-12  25  -2  16  -5   7
 63 -21   3  29   1  19
 25  -7   2 -13  -1 -22
-> -1

-23 -20  60  15  34
 12 -13  19  31  64
 65 -34 -22  31  21
-> 31

 50  14  11  38   0
  2  24 -20 -63   7
 13  22 -23 -40  17
-> -40

-54 -54   7 -39 -54
-33  20  58 -48  20
 -6 -74 -29 -28 -74
-> -28

  8 -16 -19 -17  -8
-13  -9  -6 -65  -9
 23   3  12 -22 -15
-> -22

-30  41   2  -1
 11  -5  15   6
-54  47  46 -78
-> 46

  1   0   0   2  -3  -3
  3   1   0  -3  -3   3
-38   0  21  75 -20  21
-> -20

-38  13  13  47  25
-70   6  19  32   4
 56 -20 -36 -46 -11
-> -46

 59 -11  39  40  54  48
 28 -23 -37   0  10   1
 46 -26  32  74  73  73
-> 73
---
[[ 42  58  11 -16  -6  70   8  -3  -7  58  47  75  29   5  46]
 [ 26  39  16  23  12  21   5   9  14  -5   9  -6   9  23  -3]
 [-36 -18 -18  10  -6 -41 -18 -10   5 -40 -22 -58 -11   2 -35]
 [ 14  36  -2 -17 -10   7  23  13  -4  50  20  62   8   1  50]
 [-34 -51  -5  -9   2  -6 -22 -21 -20 -34 -16 -35 -13 -18 -33]
 [ 39  37  11   6   3  13  23  19  13  31  12  37   9   9  29]
 [  0 -13  -6 -18 -12  10 -24 -13 -20 -23   1 -25   1 -26 -27]
 [ 42  54   5   7  -5  19  15  14  21  34  25  48  22   8  27]
 [-14 -27  -4  17   3 -24 -20  -4   7 -56 -22 -68 -10  -1 -51]
 [-48 -77 -13  -5  -2 -25 -18 -23  -6 -29 -25 -35 -17 -14 -28]] Out: -17

[[-23 -40 -57 -44  -6  -7  -3  30   0 -10  29  -5  -1   3]
 [-10  41   8 -14  15  13   3  13   3  26  16 -16 -15   1]
 [-11 -10   6 -36  -7 -12  -9   3  -5  -6  -6   4  -3  -5]
 [-14 -12 -35 -38 -14 -10 -10  21 -11  -1  29  -3  10 -12]
 [ 13   1 -22   6   4   2   5  29   3  -3  43   5  -8   4]
 [ -7  10  15  -2   7   1  -5 -15  -9  10  -7 -10  -8 -11]
 [ 10  -5   5  15  -4   1   7  -4  13 -11  -8  19  11  18]
 [  9  70  31  -4   1   3  -6  11  -4   8  25   1  -7  -4]
 [ -2  -2   0   6   6  -1   7   8   4  -4   9   7  32   5]
 [ -9  -9   1 -28  -2  -9  -8  -4 -12  -1   2  -2  11 -13]] Out: -2

[[  6  -6  -2   5  14   6   1  -3  -3  -6   5]
 [-16  -2  10  -3 -28 -17   1  -7  -7  -2   2]
 [ 14  -8  -2   3  21  18  -2  -2  -3  -8  -2]
 [-12  -3  18  -8 -30 -33  -3  -6  -7  -2  12]
 [ 13  -8   2  -1  14  16  -2  -3  -4  -8  -5]
 [-12  -1  30  -5 -32 -10  11  -6  -8   0  -7]
 [  7 -11 -15   3   9 -11 -18  -9 -10 -10  22]
 [ 33  -3  -4  28  59  31  19   0   1  -4  15]] Out: 1

[[  8 -57 -40   1 -16   3  31 -11  12  14  12]
 [ 13 -41  -6  15 -43 -14  10  25 -36  20   2]
 [ -4 -59  10   4 -13   2  29  10 -42   0 -12]
 [ -9 -46  14  37 -33  27   4   7 -21   4 -24]
 [-36 -24 -34  -5  23  29 -14 -35  16  -2  22]
 [ 15  45  17 -12   0 -40 -24  13 -38 -11  10]] Out: -38

[[ 67 -44  -2   2  37 -10  -9  21   4   3  35   4  67  -9  70]
 [ 19   8 -29 -41   6 -38 -41  29 -40  15  29 -41  -2  16  20]
 [-31  23   9  10 -22  10   8 -16   8  -7  -8   7 -30 -24 -25]
 [  4 -39   9  16  36  19  24  -8  20  20 -26  20  12   8  -3]
 [ -6   3  21  15 -28   7  11  -5  17 -52   2  16  19 -18  -4]
 [ 12   1 -18 -12  26  -8  -8  11 -16  34   0 -10 -10  26   7]
 [  6   6  22  33 -26  22  24 -12  33 -34  10  31  18 -19   6]
 [ 27 -11 -19  -6  28  -8  -9   8  -9  39  13  -8   3   7  22]] Out: 3

[[-36  -2  32  -1  -7 -36   2  31 -14 -34  23 -31   1]
 [-36   2  27  -5  28 -36   1  24 -11  15  22  16   0]
 [-23 -10  11   2 -63 -24   0   9  -4 -30   9 -35 -16]
 [-29  -3  23  -1  -9 -28   1  23 -11  29  15  27  -1]
 [ 25   5 -21   4  69  27  -6 -21   9 -34  -9 -30   6]
 [ 36  -1 -34   0 -23  34   1 -34  16  30 -19  26  -3]
 [  6   1 -11  -5  22   7   1 -12   6  34  -1  32  -4]
 [ 36   2 -29   0 -25  37   1 -24   9  31 -20  31   5]
 [-31  -2  26   2  23 -32  -3  25  -3  21  19  20  -3]] Out: 19

[[-40  26   8 -42  55   3   0  52  31 -33  -5  54 -48   5   6]
 [-29  13   7 -29  18   6   2  15  16 -20 -12  18 -17  -6  -6]
 [ -7 -17  10  -3  50   4   0  48 -18  12 -17  50 -45 -10  -6]
 [ -6 -25  15  -2 -40   9  -2 -42 -26  10 -28 -41  20 -29 -29]
 [-56  48   8 -61  -4   7   2  -8  57 -59  -5  -4  -1   0  -3]
 [ 31 -61   8  40  27   7   4  24 -68  58 -32  27 -24 -30 -23]
 [-58  49   8 -63  38   4   1  35  57 -58   0  38 -35   9   8]
 [  0 -31  15   5 -15   8  -2 -17 -34  18 -28 -15   1 -27 -24]
 [-57  47  10 -63 -40   8   0 -42  55 -62  -9 -40  24  -7 -11]] Out: 24
---
[[ 62 -46   6   7  15 -22  20]
 [ 16 -15   0 -13  -6  17  17]
 [ 16 -44   1   0  12   4   5]] | 16

[[-30  29  26 -48]
 [-14   8  -5 -72]
 [  4 -20 -19  63]] | 4

[[-67  57 -25 -19  63]
 [ 70  77   6  27 -27]
 [ 45  39  -2  70 -57]] | 45

[[-45 -31   8 -54  11   4]
 [-54 -31  12 -58  21  10]
 [ 31  22  -6  34 -38  -1]] | 31

[[-33  -5 -12  -9]
 [ 72   7  -5  -7]
 [-41  -2   2   7]] | -41

[[ 62 -14  21  -3  27   9]
 [ -6  23  17  64 -73 -41]
 [ 22 -50  23 -21   0  76]] | 22

[[  3 -10 -63  -1  -5]
 [  3  -6 -54  -1  -5]
 [  3 -12 -67  -1  -5]] | 3
---
7,8,1,8,8,6,5
6,7,3,7,8,7,4
| 8

-35,1,36,33,20,22,-6
0,0,14,20,8,29,-25
12,15,10,10,8,11,-11
| 0

3,6,4,6,7
4,5,9,6,5
1,5,4,5,7
| 5

142,93,128,24
137,137,140,130
168,101,192,34
| 137

4247,6323,4677,7831,3149,2601
5205,5456,5833,6596,5051,3612
5483,2069,4913,3894,3639,6775
| 5456

-845,50,-278,-124,-369,561
-863,6,-323,-92,-319,700
344,-369,129,-181,89,-359
| 6

149,117,183,34
202,136,104,177
182,167,135,244
| 136
---
 39 -28  30  37
 29   8   5  29
 21 -48  22  77
-> 29

 -5 -32 -34 -13 -21  38 -31
 17  30  29  27  63  52  49
 33   8   4  14 -15  18  -2
-> 17

-30  51  13   2   8  52
  4  -1 -48  43  15  58
 -9  24  -3  13   9  38
-> 4

-24  26 -20  -2  38 -36  -1
-10 -50  25 -63  53 -32   2
 -9   1  -3 -11  25 -18   2
-> -10

 35  -5  35  41  66  34
-39  -7 -20 -21 -70 -46
-58  25 -72  15 -27  18
-> -39

-27  36   2  -8  45 -34  54
-58 -38 -32 -58  52  38 -26
 16  12  49 -55 -53   1 -56
-> -58

 61 -30  50 -32
  6  -5 -20  -4
-52   6 -17  -7
-> 6
